Below are the code and all the weights of a small trained network. Each question names an input and a class and asks about switching units off, where a switched-off unit gives its printed mean instead of its output.

import numpy as np


def w(rows, s, z=0):
    codes = np.array(rows[::2]) - 128.0
    scale = np.full(codes.shape[1], s)
    scale[-1] = z or s
    return codes * scale


def f(y):
    return np.maximum(y, 0)


def log_softmax(a):
    a = a - a.max(-1, keepdims=True)
    return a - np.log(np.exp(a).sum(-1, keepdims=True))


def net(x, mask):
    res = np.array(x, float).reshape(1, 4) / 4 @ E
    y = f(res @ A[0][:, :-1].T + A[0][:, -1])
    res = res + np.where(mask, y, B[0][:, -1]) @ B[0][:, :-1]
    return log_softmax(res[-1] @ U[:, :-1].T + U[:, -1])


A, B = {}, {}
E = w([
[98,1,230,185,110,87,155,117,66,123,148],'x0',
[195,108,51,138,112,114,140,53,96,130,237],'x1',
[216,131,143,127,88,210,94,191,24,170,129],'x2',
[82,179,188,50,101,206,173,44,113,65,172],'x3',
],0.0088)
A[0] = w([
[139,113,100,132,131,107,138,105,119,146,172,85],'n0',
[67,133,183,103,143,143,133,198,158,136,76,143],'n1',
[141,80,73,190,91,54,99,231,141,164,111,121],'n2',
[97,53,163,153,106,79,127,109,89,141,127,101],'n3',
[115,189,84,117,146,124,89,163,139,114,141,73],'n4',
[50,156,116,117,156,52,134,73,192,128,138,121],'n5',
[202,127,142,126,115,255,109,213,8,151,117,93],'n6',
[88,170,167,93,121,132,104,167,125,160,57,170],'n7',
[127,123,106,140,123,102,161,181,126,131,98,106],'n8',
[109,94,102,154,127,73,141,100,197,129,126,127],'n9',
[100,107,142,135,104,136,143,142,124,130,120,254],'n10',
[104,139,151,95,110,166,176,117,125,129,136,99],'n11',
[143,77,60,160,127,75,149,199,144,133,116,100],'n12',
[123,122,124,103,107,174,143,61,116,102,160,99],'n13',
[120,239,42,109,128,150,120,160,155,92,93,125],'n14',
[109,159,212,136,121,167,144,202,202,125,43,78],'n15',
[88,98,107,118,62,82,110,82,177,91,94,137],'n16',
[190,114,133,141,138,178,126,164,53,127,127,115],'n17',
[126,83,179,143,96,114,117,112,125,149,153,80],'n18',
[160,141,46,111,123,137,133,99,135,128,169,104],'n19',
[108,151,191,74,105,213,116,37,124,113,159,111],'n20',
[130,94,97,120,153,85,102,113,136,131,97,111],'n21',
[120,155,48,95,155,136,120,95,180,128,84,110],'n22',
[142,157,90,96,117,161,139,132,172,150,111,202],'n23',
[115,120,122,111,129,82,153,107,183,117,166,125],'n24',
[130,97,158,106,114,105,173,150,104,119,120,98],'n25',
[120,130,165,111,144,179,130,95,131,122,149,121],'n26',
[91,139,164,141,133,154,127,165,131,104,75,92],'n27',
[117,57,225,126,141,80,106,93,94,117,131,163],'n28',
[69,127,128,166,152,59,147,50,207,121,114,126],'n29',
[85,128,188,126,136,169,102,76,122,134,188,120],'n30',
[139,129,77,145,131,88,146,99,61,95,157,134],'n31',
[149,87,55,136,82,116,159,91,136,145,187,93],'n32',
[151,127,119,139,133,84,112,158,115,140,123,85],'n33',
[182,125,78,145,130,102,142,98,104,121,222,108],'n34',
[98,40,165,149,126,99,116,110,94,105,142,100],'n35',
[81,89,103,99,155,81,109,102,152,98,124,101],'n36',
[106,142,142,106,157,98,159,146,158,111,158,95],'n37',
[161,204,66,105,91,163,128,142,165,156,90,62],'n38',
[76,124,132,115,123,126,152,175,111,122,55,98],'n39',
[155,119,82,120,164,69,85,185,135,153,106,131],'n40',
[169,84,91,131,125,88,118,119,136,147,101,136],'n41',
[145,77,82,123,152,126,108,39,102,159,173,159],'n42',
[112,68,204,160,123,86,171,127,88,116,134,107],'n43',
[48,146,165,76,89,187,134,55,115,141,138,133],'n44',
[103,196,215,94,144,195,146,97,123,82,134,136],'n45',
[141,122,124,118,135,150,132,161,89,127,146,206],'n46',
],0.0082,0.0087)
B[0] = w([
[109,109,124,91,147,121,94,108,130,142,105,152],'n0',
[129,132,115,124,109,115,62,64,150,101,115,223],'n1',
[136,151,102,151,185,97,178,152,107,104,40,240],'n2',
[114,81,100,113,179,161,150,133,128,157,175,202],'n3',
[116,69,116,97,156,160,153,128,130,155,140,167],'n4',
[118,134,155,100,41,147,131,170,91,151,115,218],'n5',
[73,110,172,52,3,159,147,186,89,159,87,254],'n6',
[133,135,137,145,113,102,76,68,157,105,147,222],'n7',
[133,128,118,127,155,109,138,119,113,123,105,157],'n8',
[126,153,157,114,79,127,148,167,109,136,108,197],'n9',
[198,221,134,226,78,131,136,123,175,77,214,242],'n10',
[127,106,115,108,163,120,141,138,108,124,79,168],'n11',
[132,133,114,138,176,97,149,151,106,127,57,198],'n12',
[126,121,119,135,168,88,123,131,118,125,74,182],'n13',
[127,60,108,152,160,164,158,142,137,139,212,242],'n14',
[85,73,113,86,142,110,44,50,130,147,75,212],'n15',
[131,141,151,113,80,142,125,159,124,131,119,187],'n16',
[101,147,158,83,74,142,138,155,127,138,107,194],'n17',
[103,77,114,100,169,142,134,132,128,160,138,162],'n18',
[100,86,133,124,142,118,84,83,154,130,134,190],'n19',
[130,132,102,142,182,109,164,165,117,128,45,231],'n20',
[133,133,118,134,129,112,138,138,98,110,99,163],'n21',
[130,98,109,126,150,174,151,138,126,149,182,198],'n22',
[168,145,122,182,127,152,160,132,145,117,217,226],'n23',
[126,144,154,107,87,142,122,150,121,130,115,178],'n24',
[126,100,111,112,143,134,135,121,137,147,137,154],'n25',
[126,136,113,140,138,112,144,144,125,133,92,173],'n26',
[109,101,118,104,139,112,84,85,139,138,109,173],'n27',
[153,117,97,150,143,176,151,124,155,135,215,241],'n28',
[114,147,171,100,36,159,137,162,102,140,103,228],'n29',
[137,131,118,152,163,102,137,145,118,125,108,186],'n30',
[123,126,127,128,124,112,82,99,159,111,122,180],'n31',
[102,97,125,111,130,106,68,69,126,128,91,183],'n32',
[119,116,122,110,160,112,141,141,108,133,91,151],'n33',
[103,114,130,122,134,108,55,63,150,120,90,202],'n34',
[109,81,98,114,167,165,150,129,133,158,175,202],'n35',
[109,129,143,93,91,148,132,143,99,142,111,173],'n36',
[118,108,142,101,105,128,129,141,115,135,103,150],'n37',
[92,38,105,97,177,172,158,138,116,174,159,198],'n38',
[110,109,114,104,129,108,86,85,134,126,100,175],'n39',
[143,163,118,156,171,112,170,134,118,95,89,207],'n40',
[133,150,123,145,158,110,142,134,127,102,95,182],'n41',
[135,152,125,142,107,127,70,72,173,96,120,209],'n42',
[123,74,91,112,170,174,136,134,139,146,187,216],'n43',
[145,139,102,156,153,104,146,156,102,115,72,224],'n44',
[141,142,109,154,174,85,160,144,119,118,72,238],'n45',
[148,191,161,175,62,131,138,139,143,101,166,204],'n46',
],0.018,0.0097)
U = w([
[123,157,76,186,179,78,179,188,101,85,38,111],'0',
[74,159,177,66,12,165,130,200,102,151,113,119],'1',
[103,62,73,148,164,191,155,144,168,167,206,111],'2',
[79,118,112,117,114,91,2,37,187,94,100,128],'3',
[192,239,134,236,73,134,136,146,187,57,198,253],'4',
[113,152,169,85,160,82,99,142,117,156,142,101],'5',
],0.0088,0.0052)

Each question gives the input, the list of numbers given to net, and the class t.
The units are the neurons (one row each of A and B). Each row of codes is followed by its name. A weight is (code - 128) times the scale printed after its matrix; where a second scale follows, it is the last column's (A, B and U).
mask holds one flag per neuron, in row order. A switched-off neuron (its flag False) gives its mean, the last column of its row in B, instead of its output. The means were averaged over made-up inputs and are rounded, as every weight is.
A unit's drop is (log p(t) with every unit on - log p(t) with that unit switched off) / (log p(t) with every unit on - log p(t) with every unit switched off).
The circuit of an input: a set's keep is (log p(t) with only the set's units on - log p(t) with every unit switched off) / (log p(t) with every unit on - log p(t) with every unit switched off). Starting from the 12 units with the biggest drops (on a tie, the unit counted first), units are removed one at a time, each time the one whose removal leaves the highest keep (on an exact tie, the one counted first), for as long as the keep stays at least 0.8.
circuit, biggest first: the units of the circuit, biggest drop first
unit that matters most: the unit with the biggest drop
top k neurons: the k neurons with the biggest drops, biggest first
drop when u is switched off: that unit's drop, to one decimal
input [-6,5,-4,6], class 0: top 2 neurons => n20, n44
input [1,1,6,6], class 0: top 3 neurons => n20, n45, n29
input [-4,8,0,-6], class 3: circuit, biggest first => n34
input [6,7,-2,2], class 3: top 2 neurons => n42, n34
input [-6,-3,5,-2], class 2: top 2 neurons => n14, n38
input [-8,-7,3,8], class 0: top 2 neurons => n45, n20
input [-8,1,6,-1], class 2: top 2 neurons => n14, n38
input [-8,6,7,-5], class 2: top 2 neurons => n14, n38
input [4,-1,6,-5], class 1: top 4 neurons => n6, n17, n45, n20
input [4,-1,-3,-3], class 2: top 2 neurons => n6, n3
input [-7,5,-7,7], class 0: top 4 neurons => n20, n6, n44, n45
input [-8,4,3,8], class 0: top 4 neurons => n20, n45, n44, n13
input [-6,1,-2,5], class 2: top 3 neurons => n14, n2, n22
input [8,-7,6,0], class 2: unit that matters most => n28
input [-8,4,-7,0], class 2: top 3 neurons => n14, n6, n22
input [1,8,-8,-2], class 1: top 2 neurons => n29, n5
input [4,5,-4,-2], class 3: top 2 neurons => n6, n42
input [2,2,-3,2], class 4: drop when n6 is switched off => 1.0
input [6,8,3,-7], class 3: drop when n44 is switched off => 0.3
input [7,1,-8,3], class 1: circuit, biggest first => n29
input [-3,-5,6,-1], class 1: drop when n6 is switched off => 4.0
input [3,-8,-6,0], class 3: drop when n15 is switched off => 0.5
